Below are the code and all the weights of a small trained network. Each question names an input and a class and asks about switching units off, where a switched-off unit gives its printed mean instead of its output.

import numpy as np


def w(rows, s, z=0):
    codes = np.array(rows[::2]) - 128.0
    scale = np.full(codes.shape[1], s)
    scale[-1] = z or s
    return codes * scale


def f(y):
    return y / 2 * (1 + np.tanh(0.7978845608 * (y + 0.044715 * y**3)))


def log_softmax(a):
    a = a - a.max(-1, keepdims=True)
    return a - np.log(np.exp(a).sum(-1, keepdims=True))


def net(x, mask):
    res = np.array(x, float).reshape(1, 7) / 4 @ E
    y = f(res @ A[0][:, :-1].T + A[0][:, -1])
    res = res + np.where(mask, y, B[0][:, -1]) @ B[0][:, :-1]
    return log_softmax(res[-1] @ U[:, :-1].T + U[:, -1])


A, B = {}, {}
E = w([
[146,128,254,85],'x0',
[239,206,156,10],'x1',
[63,123,157,113],'x2',
[29,231,158,139],'x3',
[56,94,127,21],'x4',
[171,139,193,129],'x5',
[118,156,184,207],'x6',
],0.0075)
A[0] = w([
[168,39,99,136,75],'neuron 1',
[99,120,79,158,105],'neuron 2',
[156,54,101,192,94],'neuron 3',
[101,213,141,129,200],'neuron 4',
[105,87,22,134,199],'neuron 5',
[115,1,128,95,164],'neuron 6',
[184,181,177,137,140],'neuron 7',
[122,126,112,129,2],'neuron 8',
[172,152,77,109,254],'neuron 9',
[100,167,122,90,200],'neuron 10',
],0.013,0.0048)
B[0] = w([
[179,140,225,120,202],'neuron 1',
[55,66,69,97,173],'neuron 2',
[145,104,153,160,208],'neuron 3',
[100,190,130,148,235],'neuron 4',
[85,54,160,115,254],'neuron 5',
[53,160,164,109,237],'neuron 6',
[254,169,88,85,226],'neuron 7',
[128,154,108,111,109],'neuron 8',
[72,106,61,85,242],'neuron 9',
[104,162,33,147,207],'neuron 10',
],0.0097,0.0074)
U = w([
[75,157,133,235,116],'0',
[183,206,186,151,4],'1',
[227,98,94,128,95],'2',
[76,83,44,242,151],'3',
[132,234,90,178,164],'4',
[115,123,116,88,238],'5',
[111,2,87,184,75],'6',
[168,118,215,203,153],'7',
],0.0096,0.0042)

Each question gives the input, the list of numbers given to net, and the class t.
The units are the neurons (one row each of A and B). Each row of codes is followed by its name. A weight is (code - 128) times the scale printed after its matrix; where a second scale follows, it is the last column's (A, B and U).
mask holds one flag per neuron, in row order. A switched-off neuron (its flag False) gives its mean, the last column of its row in B, instead of its output. The means were averaged over made-up inputs and are rounded, as every weight is.
A unit's drop is (log p(t) with every unit on - log p(t) with that unit switched off) / (log p(t) with every unit on - log p(t) with every unit switched off).
The circuit of an input: a set's keep is (log p(t) with only the set's units on - log p(t) with every unit switched off) / (log p(t) with every unit on - log p(t) with every unit switched off). Starting from all 10 units, units are removed one at a time, each time the one whose removal leaves the highest keep (on an exact tie, the one counted first), for as long as the keep stays at least 0.8.
units of the circuit, in order: the units of the circuit, biggest drop first
k most important neurons: the k neurons with the biggest drops, biggest first
drop when u is switched off: that unit's drop, to one decimal
input [-8,1,-6,2,0,-4,-5], class 6: units of the circuit, in order -> [neuron 5]
input [5,-7,-5,-6,1,-2,1], class 7: 2 most important neurons -> [neuron 1; neuron 9]
input [0,2,7,6,3,6,3], class 4: units of the circuit, in order -> [neuron 10; neuron 4; neuron 5]
input [0,4,-2,1,6,-1,7], class 4: units of the circuit, in order -> [neuron 5; neuron 10; neuron 4]
input [7,6,8,7,3,-4,-5], class 4: units of the circuit, in order -> [neuron 10; neuron 4]
input [2,5,-2,3,4,-7,1], class 4: units of the circuit, in order -> [neuron 5; neuron 10]
input [0,3,8,1,5,-7,1], class 4: units of the circuit, in order -> [neuron 10; neuron 9]
input [-1,-2,6,-8,2,1,-3], class 7: units of the circuit, in order -> [neuron 1; neuron 10]
input [7,-5,6,6,-8,5,-8], class 1: 4 most important neurons -> [neuron 9; neuron 2; neuron 5; neuron 10]
input [3,-4,-1,5,-8,0,1], class 1: units of the circuit, in order -> [neuron 9; neuron 5]
input [-7,6,2,-6,-5,-1,-7], class 6: 2 most important neurons -> [neuron 5; neuron 9]
input [0,-8,7,-7,-4,3,0], class 7: 2 most important neurons -> [neuron 1; neuron 9]
input [-4,-7,4,-8,-6,2,3], class 6: 4 most important neurons -> [neuron 2; neuron 5; neuron 4; neuron 7]
input [-3,-7,-5,-5,-8,6,5], class 7: units of the circuit, in order -> [neuron 1]
input [6,6,-5,-2,-4,5,5], class 2: 3 most important neurons -> [neuron 7; neuron 6; neuron 1]
input [2,7,-8,0,8,6,3], class 2: 2 most important neurons -> [neuron 7; neuron 6]
input [-2,5,-1,8,3,8,-3], class 4: 2 most important neurons -> [neuron 10; neuron 4]
input [-4,-1,-7,0,4,-5,-1], class 6: 2 most important neurons -> [neuron 5; neuron 4]
input [-7,-2,-3,-1,3,-5,-3], class 6: drop when neuron 9 is switched off -> 0.0
input [8,6,-7,-5,-2,0,4], class 2: units of the circuit, in order -> [neuron 7]
input [3,-1,1,2,-8,8,-1], class 1: drop when neuron 9 is switched off -> 0.2
input [-4,-7,0,1,-3,-1,1], class 6: drop when neuron 2 is switched off -> 0.1
